Here is a tiny trained network, its code and every weight. The questions are about switching its units off for an input and a target symbol, where a switched-off unit gives its printed mean instead of its output.

import numpy as np


def w(rows, s, z=0):
    codes = np.array(rows[::2]) - 128.0
    scale = np.full(codes.shape[1], s)
    scale[-1] = z or s
    return codes * scale


def softmax(a):
    e = np.exp(a - a.max(-1, keepdims=True))
    return e / e.sum(-1, keepdims=True)


def log_softmax(a):
    a = a - a.max(-1, keepdims=True)
    return a - np.log(np.exp(a).sum(-1, keepdims=True))


def net(x, mask):
    ids = ['βδεζθλμξτφω'.index(c) for c in x.split()]
    T = len(ids)
    res = E[ids] + P[:T]
    u = 0
    for l in range(2):
        r = res
        for j in range(3):
            rows = slice(3 * j, 3 * j + 3)
            q, k, v = (r @ M[l][rows].T for M in (Q, K, V))
            z = softmax(np.where(np.tri(T) > 0, q @ k.T / 3**0.5, -1e9)) @ v
            o = O[l][rows]
            res = res + np.where(mask[u + j], z, o[:, -1]) @ o[:, :-1]
        u += 3
    return log_softmax(res[-1] @ U[:, :-1].T + U[:, -1])


Q, K, V, O = {}, {}, {}, {}
E = w([
[54,220,162,43,225],'β',
[2,87,127,181,121],'δ',
[123,253,152,170,128],'ε',
[159,103,36,148,149],'ζ',
[115,23,69,212,103],'θ',
[92,41,121,153,246],'λ',
[63,52,60,133,135],'μ',
[76,152,39,173,153],'ξ',
[57,65,195,112,162],'τ',
[92,162,101,126,69],'φ',
[132,76,140,83,208],'ω',
],0.0085)
P = w([
[145,117,105,54,84],'0',
[1,171,109,139,213],'1',
[31,177,93,169,209],'2',
[32,180,84,194,167],'3',
[53,167,98,193,186],'4',
[51,178,96,213,171],'5',
[68,164,108,214,196],'6',
[80,158,98,219,200],'7',
[87,168,88,222,194],'8',
[94,149,99,228,188],'9',
[99,145,92,238,190],'10',
[93,142,101,252,199],'11',
[114,133,83,233,194],'12',
[128,124,79,242,210],'13',
],0.0064)
Q[0] = w([
[234,140,75,148,122],'0.h0',
[65,85,159,157,155],'0.h0',
[188,83,122,19,149],'0.h0',
[116,139,173,115,237],'0.h1',
[103,80,116,137,233],'0.h1',
[48,164,96,140,108],'0.h1',
[207,212,253,76,121],'0.h2',
[203,198,130,145,142],'0.h2',
[123,125,110,169,141],'0.h2',
],0.011)
K[0] = w([
[97,230,155,173,150],'0.h0',
[119,91,103,59,111],'0.h0',
[76,90,129,179,169],'0.h0',
[166,198,103,158,45],'0.h1',
[169,97,80,121,36],'0.h1',
[152,122,153,58,121],'0.h1',
[133,248,196,55,139],'0.h2',
[153,163,124,102,64],'0.h2',
[148,106,141,136,89],'0.h2',
],0.013)
V[0] = w([
[185,23,118,118,88],'0.h0',
[80,90,204,209,183],'0.h0',
[12,117,114,138,106],'0.h0',
[121,185,72,168,146],'0.h1',
[107,183,137,31,162],'0.h1',
[202,149,130,139,49],'0.h1',
[117,112,73,184,140],'0.h2',
[124,162,201,121,110],'0.h2',
[120,2,123,107,72],'0.h2',
],0.0097)
O[0] = w([
[217,187,104,136,122,55],'0.h0',
[108,142,172,208,91,151],'0.h0',
[47,213,105,141,83,219],'0.h0',
[96,104,56,149,180,209],'0.h1',
[139,75,152,2,191,108],'0.h1',
[180,85,45,130,29,54],'0.h1',
[94,146,99,105,199,254],'0.h2',
[138,110,130,152,56,43],'0.h2',
[159,186,169,39,130,121],'0.h2',
],0.0081,0.0057)
Q[1] = w([
[127,156,121,98,152],'1.h0',
[8,149,94,153,198],'1.h0',
[179,104,124,82,97],'1.h0',
[152,116,91,202,70],'1.h1',
[128,167,127,111,197],'1.h1',
[144,113,117,129,38],'1.h1',
[115,28,95,143,164],'1.h2',
[198,208,153,104,118],'1.h2',
[102,152,168,141,132],'1.h2',
],0.011)
K[1] = w([
[169,119,118,135,132],'1.h0',
[254,119,128,86,66],'1.h0',
[74,126,127,152,214],'1.h0',
[87,50,129,249,165],'1.h1',
[135,107,105,69,96],'1.h1',
[130,135,181,193,203],'1.h1',
[184,1,51,29,150],'1.h2',
[16,169,174,201,191],'1.h2',
[148,147,153,141,114],'1.h2',
],0.0096)
V[1] = w([
[135,94,100,137,250],'1.h0',
[188,87,169,95,94],'1.h0',
[190,162,91,174,126],'1.h0',
[94,109,142,178,153],'1.h1',
[117,89,88,102,121],'1.h1',
[157,139,94,102,111],'1.h1',
[109,100,84,113,138],'1.h2',
[91,128,129,129,133],'1.h2',
[103,181,143,147,124],'1.h2',
],0.017)
O[1] = w([
[197,187,188,84,19,181],'1.h0',
[104,175,238,195,234,84],'1.h0',
[136,254,53,125,132,51],'1.h0',
[243,136,79,190,105,53],'1.h1',
[81,117,147,144,52,229],'1.h1',
[34,150,138,89,108,193],'1.h1',
[57,130,125,143,47,253],'1.h2',
[118,60,126,99,93,185],'1.h2',
[139,74,107,37,175,146],'1.h2',
],0.0093,0.0049)
U = w([
[96,143,138,44,130,254],'β',
[68,141,117,142,121,141],'δ',
[96,139,84,255,85,144],'ε',
[134,212,69,93,176,109],'ζ',
[93,224,150,116,85,50],'θ',
[125,94,82,85,138,78],'λ',
[204,175,145,89,138,199],'μ',
[126,127,153,117,185,70],'ξ',
[109,104,170,119,98,51],'τ',
[125,178,191,120,152,76],'φ',
[114,141,83,92,59,67],'ω',
],0.0048,0.009)

Each question gives the input, a string of symbols that net reads in full, and the target symbol t.
The units are the heads (3 rows each of Q, K, V and O). Each row of codes is followed by its name. A weight is (code - 128) times the scale printed after its matrix; where a second scale follows, it is the last column's (O and U).
mask holds one flag per head, layer by layer. A switched-off head (its flag False) gives its mean, the last column of its rows in O, instead of its output. The means were averaged over made-up inputs and are rounded, as every weight is.
A unit's drop is (log p(t) with every unit on - log p(t) with that unit switched off) / (log p(t) with every unit on - log p(t) with every unit switched off).
The circuit of an input: a set's keep is (log p(t) with only the set's units on - log p(t) with every unit switched off) / (log p(t) with every unit on - log p(t) with every unit switched off). Starting from all 6 units, units are removed one at a time, each time the one whose removal leaves the highest keep (on an exact tie, the one counted first), for as long as the keep stays at least 0.8.
circuit, biggest first: the units of the circuit, biggest drop first
unit that matters most: the unit with the biggest drop
heads that matter: for each layer, one digit per head in row order, 1 if its drop is at least 0.15 and else 0, layers parted by /
drop when u is switched off: that unit's drop, to one decimal
input δ μ δ ε β ζ τ ε λ θ, target λ: unit that matters most => 1.h0
input β τ φ β ε τ ε ε ε ε ξ ζ λ ω, target τ: circuit, biggest first => 1.h0, 0.h1, 0.h0
input ε ω ε ε ε ε ε ζ, target ε: circuit, biggest first => 0.h2, 1.h1
input β δ ξ ε φ ζ ξ β, target τ: circuit, biggest first => 1.h0, 0.h1, 0.h0
input ζ θ ω τ, target θ: circuit, biggest first => 0.h0, 1.h0, 1.h2
input λ ξ τ ξ μ ξ ε ξ θ ε λ τ, target μ: circuit, biggest first => 1.h1, 1.h0
input τ φ ε μ λ λ β τ λ, target ξ: circuit, biggest first => 1.h0, 0.h2, 0.h1, 1.h2
input ε ζ μ δ δ β δ ζ, target ε: circuit, biggest first => 1.h1, 0.h0
input ε ε ε ε ξ ξ θ ζ ε θ ε ε φ, target ε: circuit, biggest first => 1.h1, 0.h1, 0.h0, 1.h2
input ξ ξ ζ ζ, target ω: heads that matter => 000 / 100
input λ ε ζ μ ε φ ε τ, target μ: heads that matter => 100 / 110
input θ θ λ ε θ ξ δ, target ζ: heads that matter => 110 / 100
input δ ε ε ε δ θ ε ε τ φ, target λ: circuit, biggest first => 1.h0, 1.h2, 1.h1, 0.h0
input ζ λ λ ε β ζ τ ε β θ ξ ξ, target θ: unit that matters most => 0.h0
input ζ ε μ ξ ε β ζ μ φ ε, target θ: circuit, biggest first => 0.h0, 1.h0
input θ φ ω β μ ζ θ ε τ ζ ε λ θ μ, target ζ: drop when 0.h1 is switched off => 0.5
input δ ζ θ ε ω β τ ε δ μ, target λ: drop when 1.h2 is switched off => 0.4
input λ λ δ β ξ θ ζ ε, target μ: drop when 0.h0 is switched off => 0.1
input δ ζ θ θ ω ε ξ ε θ ξ μ θ, target λ: drop when 0.h0 is switched off => 0.2
input λ θ ε λ ε β μ ε δ ξ ε λ ξ ε, target μ: unit that matters most => 1.h1
